Moves between objects:
q768: c>q449, t>q250, p>q563, b>q523, u>q764, h>q842
q381: c>q808, t>q527, p>q800, b>q730, u>q107, h>q742
q397: c>q530, t>q808, p>q937, b>q742, u>q556, h>q179
q816: c>q910, t>q697, p>q764, b>q262, u>q14, h>q768
q964: c>q764, t>q229, p>q789, b>q806, u>q498, h>q280
q530: c>q243, t>q86, p>q179, b>q54, u>q397, h>q634
q355: c>q697, t>q320, p>q229, b>q498, u>q696, h>q262
q783: c>q779, t>q21, p>q530, b>q86, u>q862, h>q243
q842: c>q40, t>q216, p>q891, b>q910, u>q563, h>q394
q107: c>q381, t>q40, p>q609, b>q394, u>q894, h>q800
q14: c>q816, t>q355, p>q964, b>q229, u>q320, h>q764
q556: c>q397, t>q381, p>q457, b>q800, u>q527, h>q937
q394: c>q730, t>q524, p>q291, b>q449, u>q891, h>q511
q789: c>q280, t>q806, p>q355, b>q320, u>q479, h>q697
q719: c>q320, t>q425, p>q701, b>q779, u>q634, h>q498
q498: c>q964, t>q942, p>q479, b>q198, u>q701, h>q789
q862: c>q783, t>q786, p>q397, b>q808, u>q469, h>q530
q807: c>q701, t>q783, p>q272, b>q530, u>q21, h>q202
q742: c>q54, t>q457, p>q469, b>q365, u>q800, h>q862
q243: c>q198, t>q272, p>q634, b>q746, u>q530, h>q719
q291: c>q511, t>q449, p>q894, b>q842, u>q582, h>q107
q179: c>q634, t>q54, p>q21, b>q862, u>q937, h>q807
q262: c>q250, t>q964, p>q506, b>q789, u>q229, h>q523
q609: c>q800, t>q394, p>q650, b>q291, u>q524, h>q173
q109: c>q891, t>q816, p>q250, b>q764, u>q697, h>q582
q764: c>q768, t>q262, p>q280, b>q506, u>q964, h>q563
q524: c>q609, t>q891, p>q449, b>q582, u>q910, h>q650
q173: c>q469, t>q511, p>q527, b>q107, u>q650, h>q556
q634: c>q719, t>q746, p>q807, b>q783, u>q179, h>q701
q894: c>q107, t>q842, p>q524, b>q891, u>q216, h>q609
q250: c>q582, t>q764, p>q523, b>q280, u>q262, h>q216
q21: c>q807, t>q862, p>q86, b>q397, u>q786, h>q272
q280: c>q563, t>q506, p>q697, b>q14, u>q789, h>q109
q425: c>q696, t>q634, p>q779, b>q807, u>q746, h>q942
q365: c>q786, t>q173, p>q381, b>q527, u>q511, h>q808
q942: c>q229, t>q701, p>q198, b>q202, u>q779, h>q806
q650: c>q173, t>q291, p>q40, b>q894, u>q449, h>q527
q229: c>q262, t>q498, p>q806, b>q479, u>q942, h>q506
q779: c>q942, t>q807, p>q243, b>q272, u>q783, h>q198
q808: c>q86, t>q556, p>q742, b>q457, u>q381, h>q54
q697: c>q109, t>q14, p>q262, b>q964, u>q355, h>q250
q457: c>q937, t>q800, p>q365, b>q173, u>q730, h>q786
q272: c>q202, t>q530, p>q746, b>q179, u>q86, h>q425
q523: c>q216, t>q280, p>q816, b>q697, u>q506, h>q910
q806: c>q506, t>q479, p>q320, b>q696, u>q198, h>q14
q216: c>q894, t>q563, p>q910, b>q109, u>q523, h>q524
q563: c>q842, t>q523, p>q109, b>q816, u>q280, h>q891
q786: c>q21, t>q469, p>q808, b>q556, u>q365, h>q86
q469: c>q862, t>q365, p>q556, b>q381, u>q173, h>q397
q506: c>q523, t>q789, p>q14, b>q355, u>q806, h>q816
q202: c>q479, t>q243, p>q425, b>q634, u>q272, h>q696
q511: c>q365, t>q650, p>q107, b>q40, u>q291, h>q381
q449: c>q650, t>q582, p>q842, b>q216, u>q768, h>q40
q198: c>q806, t>q202, p>q719, b>q425, u>q243, h>q320
q320: c>q14, t>q696, p>q498, b>q942, u>q719, h>q964
q479: c>q789, t>q198, p>q696, b>q719, u>q202, h>q355
q86: c>q272, t>q397, p>q54, b>q937, u>q808, h>q746
q800: c>q742, t>q730, p>q173, b>q511, u>q609, h>q469
q40: c>q527, t>q894, p>q394, b>q524, u>q842, h>q730
q891: c>q394, t>q910, p>q582, b>q768, u>q109, h>q291
q582: c>q291, t>q768, p>q216, b>q563, u>q250, h>q894
q527: c>q556, t>q107, p>q730, b>q609, u>q40, h>q457
q937: c>q179, t>q742, p>q786, b>q469, u>q457, h>q21
q54: c>q746, t>q937, p>q862, b>q786, u>q742, h>q783
q696: c>q355, t>q719, p>q942, b>q701, u>q425, h>q229
q701: c>q498, t>q779, p>q202, b>q243, u>q807, h>q479
q910: c>q524, t>q109, p>q768, b>q250, u>q816, h>q449
q746: c>q425, t>q179, p>q783, b>q21, u>q54, h>q779
q730: c>q457, t>q609, p>q511, b>q650, u>q394, h>q365

The rows follow the links: the fewer symbols apart two objects are, the more alike their rows tend to be.

Each row is also shifted at random along 5 hidden directions that mean nothing.

Some objects, each with a row of numbers:
q355: -119 -145 -27 174 -61 -243 -503 -178 -204 -293 102 -867 -101 -30 351 151 -14 126 -206 -199 -284 157 -219 -430
q937: 160 -22 -250 -257 -108 -53 353 515 -49 217 -275 855 128 101 -225 -196 264 -195 390 347 72 -12 117 312
q202: -131 -225 43 -208 -60 -260 -115 200 -408 -246 -112 -168 -226 215 265 -64 380 7 280 224 55 -144 327 -222
q530: 37 10 -445 -52 -28 -371 -51 427 -175 -301 -337 131 109 -15 243 -346 196 -295 65 -216 114 413 275 199
q582: -33 137 378 298 14 671 -56 138 -337 152 398 -404 -92 -494 -67 69 -365 -104 -274 -144 -1032 -172 242 27
q786: 125 195 -354 67 10 -575 89 -537 -84 -64 -582 -614 322 560 -236 -5 317 303 411 117 260 23 -520 28
q54: -80 220 263 42 405 -47 254 -7 212 -353 -300 -165 -128 179 69 -336 213 -98 136 -74 274 -240 781 301
q479: -399 -173 -94 -113 215 -652 -159 -523 -342 -526 -54 -874 -73 210 320 118 111 32 -251 -148 716 216 -460 -200
q783: -276 17 303 442 551 358 -98 -159 280 -348 -332 -4 47 -168 459 -247 209 -264 11 -138 -320 -288 392 83
q14: 434 -270 -497 -347 -819 -488 -436 870 -53 166 325 175 -177 22 70 89 -87 118 38 18 -220 555 48 -379
q425: -133 -277 -103 13 61 -329 -224 -367 64 -141 -321 -91 71 321 273 156 415 134 304 294 188 -106 -518 -355
q807: 128 -90 -276 -56 -204 -255 -379 279 -139 -291 -290 261 4 121 365 -280 260 42 245 -262 232 243 712 -157
q523: -202 -75 267 -74 144 1 173 -356 227 75 378 -300 -165 2 -120 332 -225 53 -343 148 252 -148 -559 -63
q511: 47 199 -243 -65 -17 77 523 375 -441 272 20 18 162 -235 -453 -107 -147 -349 -114 120 -436 186 -401 520
q609: 157 348 6 70 113 -131 360 -353 396 152 -43 -405 109 223 -496 61 -196 155 -34 19 184 -72 -372 261
q173: -231 213 -516 -196 -132 -109 272 -102 -1741 45 -193 -140 375 -272 -321 -198 -54 -178 -53 -259 142 424 -212 411
q742: 329 103 -338 151 -156 -138 38 23 215 247 -457 173 346 242 -225 -29 208 73 437 224 -352 22 -367 94
q243: -170 -422 84 256 244 337 -195 -163 356 105 -292 741 187 -75 376 133 367 -187 290 429 -358 -309 -588 -247
q894: 216 8 -13 91 -157 326 123 -267 353 591 119 449 233 -9 -420 311 -167 208 116 295 -268 -142 -777 -55
q524: 288 144 -64 212 -242 80 -64 -289 257 395 76 -283 195 93 -352 249 -219 351 63 81 -405 -44 -553 -125
q789: 165 -246 -295 -113 -460 -317 -501 384 -39 -35 210 -74 -108 -25 246 80 -52 74 -85 -142 -116 432 -89 -390
q40: 133 203 407 139 217 495 377 -329 854 407 123 445 50 58 -406 189 -200 163 23 246 72 -438 -190 174
q469: 158 295 135 347 60 260 -11 -14 -167 14 -369 -411 141 77 -99 -228 174 103 375 14 -746 -287 474 97
q291: 95 152 101 16 -77 203 183 -407 -103 377 88 -89 138 95 -430 226 -143 298 98 213 -106 -216 -415 8

The symbols that take the first to the second take the third to the fourth, perhaps in another order. What is the fourth?
Answer with the object's name.
167 331 185 -170 -31 167 402 110 44 198 176 56 -100 60 -438 -79 -203 131 11 -7 166 -163 481 282
: 3 57 10 -164 -226 192 -11 217 -432 109 478 150 -118 -340 -101 2 -444 -40 -385 -356 152 251 366 79
:: 452 332 -574 -24 -283 -354 199 396 310 142 -118 120 249 66 -383 -235 -229 -108 -75 -288 92 564 -29 429
: q449

-125 -185 435 34 282 -40 -29 162 631 -287 -32 -195 -371 173 339 2 268 -94 96 282 -110 -380 327 -144
: -92 -276 269 -110 -153 198 -160 50 -206 137 358 -55 -224 -75 85 297 -54 120 -11 262 -273 -229 -140 -407
:: -145 98 -103 -52 286 -235 144 10 -87 -362 -346 32 50 79 145 -313 202 -208 24 -162 470 97 381 278
: q198

16 199 -151 25 -26 301 14 -284 -564 104 -257 570 336 -130 -99 -210 -5 92 142 -303 330 69 410 188
: 341 335 217 120 -289 197 -290 48 143 6 335 -401 -173 -29 -99 -113 -449 427 -163 -568 -25 81 1058 -95
:: -338 -338 39 40 142 63 -239 60 -247 -162 168 -93 -82 -334 399 134 20 -297 -302 0 -252 117 -426 -190
: q783

48 -179 350 -252 -276 241 -74 525 -126 125 508 38 -462 -94 23 154 -111 65 -35 200 -337 -217 499 -244
: -177 36 138 -36 12 287 88 33 -358 71 440 -145 -103 -370 -95 101 -371 -134 -453 -168 -128 74 -53 104
:: 183 149 80 -143 -206 308 348 303 -206 444 211 248 2 -87 -479 65 -153 4 108 274 -441 -184 -4 202
: q173

49 -243 10 -106 -284 -89 -417 -89 127 20 273 114 -126 52 199 234 -75 284 -34 -22 218 83 -80 -480
: 22 27 152 -391 -194 -57 170 426 -126 -21 551 -56 -370 -85 -136 -11 -341 -14 -342 -154 357 136 559 77
:: 40 289 -22 288 148 392 64 -217 -239 83 -253 130 317 -189 -104 -204 -67 -22 47 -252 -253 -23 208 263
: q937

-4 -98 -11 -363 -213 1 259 592 -275 176 540 157 -260 -267 -186 103 -292 -237 -346 112 -79 193 -127 120
: -55 -4 -140 -275 -147 -307 103 -84 -120 30 391 -253 -88 -19 -191 208 -338 54 -398 -165 500 313 -397 17
:: -263 -322 7 -311 34 -69 -56 302 -48 -219 266 655 -230 -225 404 -48 -25 -269 -287 -105 668 190 236 -48
: q320

318 390 -232 -47 -167 0 259 616 -62 67 8 106 50 -155 -312 -377 -236 -184 -103 -332 -171 338 679 482
: -150 52 221 -32 303 679 625 50 92 457 154 907 150 -352 -384 36 -167 -343 -121 304 -124 -295 -350 505
:: -223 -302 -171 -285 61 -424 36 253 -127 -243 62 -43 -161 8 254 37 149 -306 -164 131 294 209 -330 -32
: q719

211 -91 -138 -331 -505 -497 -493 -126 74 -91 280 -134 -240 336 106 152 -118 622 22 -268 862 265 479 -515
: -173 149 516 -143 19 577 108 316 -493 -70 636 56 -387 -465 41 -136 -454 -93 -455 -400 51 -108 1180 150
:: 109 -241 -218 -46 -172 -333 -286 222 107 -119 -233 139 2 226 270 -30 367 38 366 161 -56 58 20 -279
: q320

133 265 -57 33 39 -111 362 -385 160 237 -35 -471 147 221 -527 145 -139 180 -3 153 9 -87 -618 203
: 105 230 57 45 166 101 445 -265 512 286 5 118 147 108 -469 119 -179 36 -71 144 148 -124 -496 299
:: -159 -129 491 234 86 237 -491 -427 160 -224 219 -490 -246 -3 388 162 -59 327 -126 -203 -61 -285 397 -496
: q14

273 287 68 -124 -207 -45 40 -496 197 226 106 -16 42 338 -429 119 -231 603 122 -150 696 -93 267 -62
: -116 -39 80 121 -56 550 -32 -533 -390 432 191 313 260 -296 -206 324 -255 132 -101 52 -209 -107 -658 -107
:: 281 21 75 -307 -271 -342 12 211 771 29 469 -12 -374 262 -156 144 -297 286 -210 -66 634 139 276 -120
: q262

-82 -170 381 -319 -36 166 79 -85 420 165 477 494 -307 51 -69 263 -205 195 -166 154 633 -211 60 -178
: -318 -65 186 -162 85 293 191 -94 -541 103 474 33 -97 -385 -105 156 -331 -175 -453 -57 104 25 -210 94
:: 34 320 -253 184 25 54 103 -164 -568 32 -256 -277 343 -146 -216 -188 -70 -47 -15 -298 -214 209 -75 321
: q469

-427 -324 217 -291 -158 225 -214 -268 -1301 31 346 -104 -157 -215 167 275 36 138 -38 140 66 -189 -67 -406
: -121 -272 -318 99 -118 -409 -498 -429 -155 -127 22 -536 121 18 299 307 -3 89 -190 -89 38 369 -995 -457
:: -223 -238 -53 -89 -81 -110 -398 -36 -323 -270 211 -4 -146 -167 409 33 -73 3 -248 -289 372 215 192 -282
: q479

342 262 -444 269 -173 -91 -79 60 19 140 -372 -96 391 33 -213 -181 14 49 204 -191 -451 258 -185 160
: 56 459 76 218 224 27 302 -106 -127 -96 -92 -790 76 -31 -294 -202 -181 -43 -161 -235 -312 -18 194 400
:: -93 -103 135 183 240 363 -168 269 241 -207 -210 759 12 -240 477 -304 176 -267 100 -168 -49 -72 714 67
: q86

-351 192 326 71 524 32 305 -461 -394 -322 -385 -478 -4 181 3 -180 314 -58 162 74 210 -424 307 247
: 368 361 -183 67 -67 -138 359 370 500 141 -8 -214 74 43 -430 -164 -227 -123 -105 -87 -286 213 0 441
:: -30 -165 -222 194 6 -10 -245 422 -295 -189 -323 20 112 -159 354 -237 304 -323 182 11 -690 130 84 -21
: q556

20 -106 72 -156 -140 -172 137 208 220 158 396 -359 -216 14 -181 295 -192 -35 -216 296 -243 20 -598 -72
: -123 446 333 -132 185 337 441 33 -622 -107 122 -130 -156 -162 -280 -317 -238 -43 -151 -320 278 -170 1115 487
:: -256 185 -40 140 356 -335 22 -245 -440 -583 -430 -797 33 120 240 -308 236 -108 -9 -302 203 74 388 180
: q229

272 351 553 158 105 401 40 -619 1060 220 151 232 -86 304 -308 105 -285 653 81 -167 614 -475 682 -58
: 408 285 -307 -147 -245 -206 432 604 342 292 55 157 55 24 -530 -130 -218 -166 -56 33 -191 285 -77 459
:: -44 -294 -121 -236 51 -499 -36 36 604 -191 -32 242 -154 300 218 90 200 -35 30 207 695 93 -290 -170
: q320

-407 -12 125 -165 383 241 295 159 -653 -253 -180 609 -17 -250 188 -356 233 -404 9 -73 412 -120 664 376
: -79 162 -13 -17 148 -154 291 -71 -506 -105 -403 -398 81 217 -148 -159 351 -21 365 236 -171 -231 87 201
:: 194 92 243 142 -211 600 -18 148 -52 421 294 189 -9 -264 -247 86 -263 128 14 37 -689 -213 193 -25
: q910

